Here is a tiny trained network, its code and every weight. The questions are about switching its units off for an input and a class, where a switched-off unit gives its printed mean instead of its output.

import numpy as np


def w(rows, s, z=0):
    codes = np.array(rows[::2]) - 128.0
    scale = np.full(codes.shape[1], s)
    scale[-1] = z or s
    return codes * scale


def f(y):
    return y / 2 * (1 + np.tanh(0.7978845608 * (y + 0.044715 * y**3)))


def log_softmax(a):
    a = a - a.max(-1, keepdims=True)
    return a - np.log(np.exp(a).sum(-1, keepdims=True))


def net(x, mask):
    res = np.array(x, float).reshape(1, 5) / 4 @ E
    y = f(res @ A[0][:, :-1].T + A[0][:, -1])
    res = res + np.where(mask, y, B[0][:, -1]) @ B[0][:, :-1]
    return log_softmax(res[-1] @ U[:, :-1].T + U[:, -1])


A, B = {}, {}
E = w([
[154,148,157],'x0',
[75,230,5],'x1',
[116,118,111],'x2',
[233,83,1],'x3',
[91,92,84],'x4',
],0.0068)
A[0] = w([
[135,198,102,99],'neuron 1',
[39,138,139,75],'neuron 2',
[187,95,191,93],'neuron 3',
[166,100,91,55],'neuron 4',
[124,57,142,194],'neuron 5',
[193,111,86,117],'neuron 6',
[154,246,102,124],'neuron 7',
[120,190,80,126],'neuron 8',
[73,124,93,121],'neuron 9',
[219,154,80,137],'neuron 10',
[142,202,40,77],'neuron 11',
[101,122,156,121],'neuron 12',
[147,198,199,176],'neuron 13',
[112,183,169,136],'neuron 14',
[125,85,139,86],'neuron 15',
[241,107,107,163],'neuron 16',
[36,99,163,141],'neuron 17',
[205,34,98,154],'neuron 18',
[77,170,193,179],'neuron 19',
[187,65,164,84],'neuron 20',
[146,37,134,141],'neuron 21',
[112,50,138,114],'neuron 22',
[209,209,164,143],'neuron 23',
[131,122,133,254],'neuron 24',
[191,121,84,84],'neuron 25',
[209,152,112,103],'neuron 26',
],0.014,0.0061)
B[0] = w([
[159,200,199,168],'neuron 1',
[68,104,178,177],'neuron 2',
[127,235,207,199],'neuron 3',
[100,81,189,155],'neuron 4',
[119,202,125,199],'neuron 5',
[74,109,152,196],'neuron 6',
[101,150,191,210],'neuron 7',
[91,172,200,200],'neuron 8',
[142,181,157,165],'neuron 9',
[39,102,126,218],'neuron 10',
[133,141,166,228],'neuron 11',
[127,98,105,154],'neuron 12',
[52,111,74,229],'neuron 13',
[68,71,100,189],'neuron 14',
[167,134,167,132],'neuron 15',
[70,100,115,234],'neuron 16',
[59,80,103,214],'neuron 17',
[56,131,97,241],'neuron 18',
[32,109,118,254],'neuron 19',
[114,148,172,191],'neuron 20',
[118,186,158,194],'neuron 21',
[149,170,152,162],'neuron 22',
[159,128,27,180],'neuron 23',
[175,204,2,208],'neuron 24',
[32,110,200,182],'neuron 25',
[84,61,115,167],'neuron 26',
],0.0073,0.0075)
U = w([
[141,142,153,234],'0',
[117,100,167,1],'1',
[146,143,155,223],'2',
[153,175,213,24],'3',
[145,141,142,199],'4',
[198,114,128,113],'5',
[252,89,144,44],'6',
],0.017,0.008)

Each question gives the input, the list of numbers given to net, and the class t.
The units are the neurons (one row each of A and B). Each row of codes is followed by its name. A weight is (code - 128) times the scale printed after its matrix; where a second scale follows, it is the last column's (A, B and U).
mask holds one flag per neuron, in row order. A switched-off neuron (its flag False) gives its mean, the last column of its row in B, instead of its output. The means were averaged over made-up inputs and are rounded, as every weight is.
A unit's drop is (log p(t) with every unit on - log p(t) with that unit switched off) / (log p(t) with every unit on - log p(t) with every unit switched off).
The circuit of an input: a set's keep is (log p(t) with only the set's units on - log p(t) with every unit switched off) / (log p(t) with every unit on - log p(t) with every unit switched off). Starting from the 12 units with the biggest drops (on a tie, the unit counted first), units are removed one at a time, each time the one whose removal leaves the highest keep (on an exact tie, the one counted first), for as long as the keep stays at least 0.8.
circuit, biggest first: the units of the circuit, biggest drop first
k most important neurons: the k neurons with the biggest drops, biggest first
drop of u: that unit's drop, to one decimal
input [5,-6,-4,3,4], class 3: circuit, biggest first => neuron 3; neuron 21
input [-3,-8,-6,-6,5], class 3: circuit, biggest first => neuron 3
input [5,2,1,-8,-8], class 1: circuit, biggest first => neuron 19; neuron 14
input [1,8,4,-8,8], class 1: circuit, biggest first => neuron 17; neuron 2
input [-5,-8,-3,5,3], class 3: 2 most important neurons => neuron 3; neuron 21
input [6,-7,-8,-8,0], class 1: 2 most important neurons => neuron 19; neuron 13
input [-5,-5,-2,-8,-4], class 1: circuit, biggest first => neuron 19; neuron 17
input [-3,-3,-6,-8,-4], class 1: drop of neuron 14 => 0.1
input [-4,5,1,1,3], class 3: drop of neuron 4 => 0.0
input [-3,-1,-2,-7,-1], class 1: drop of neuron 2 => 0.1
input [-6,0,-1,8,4], class 1: drop of neuron 25 => 0.2
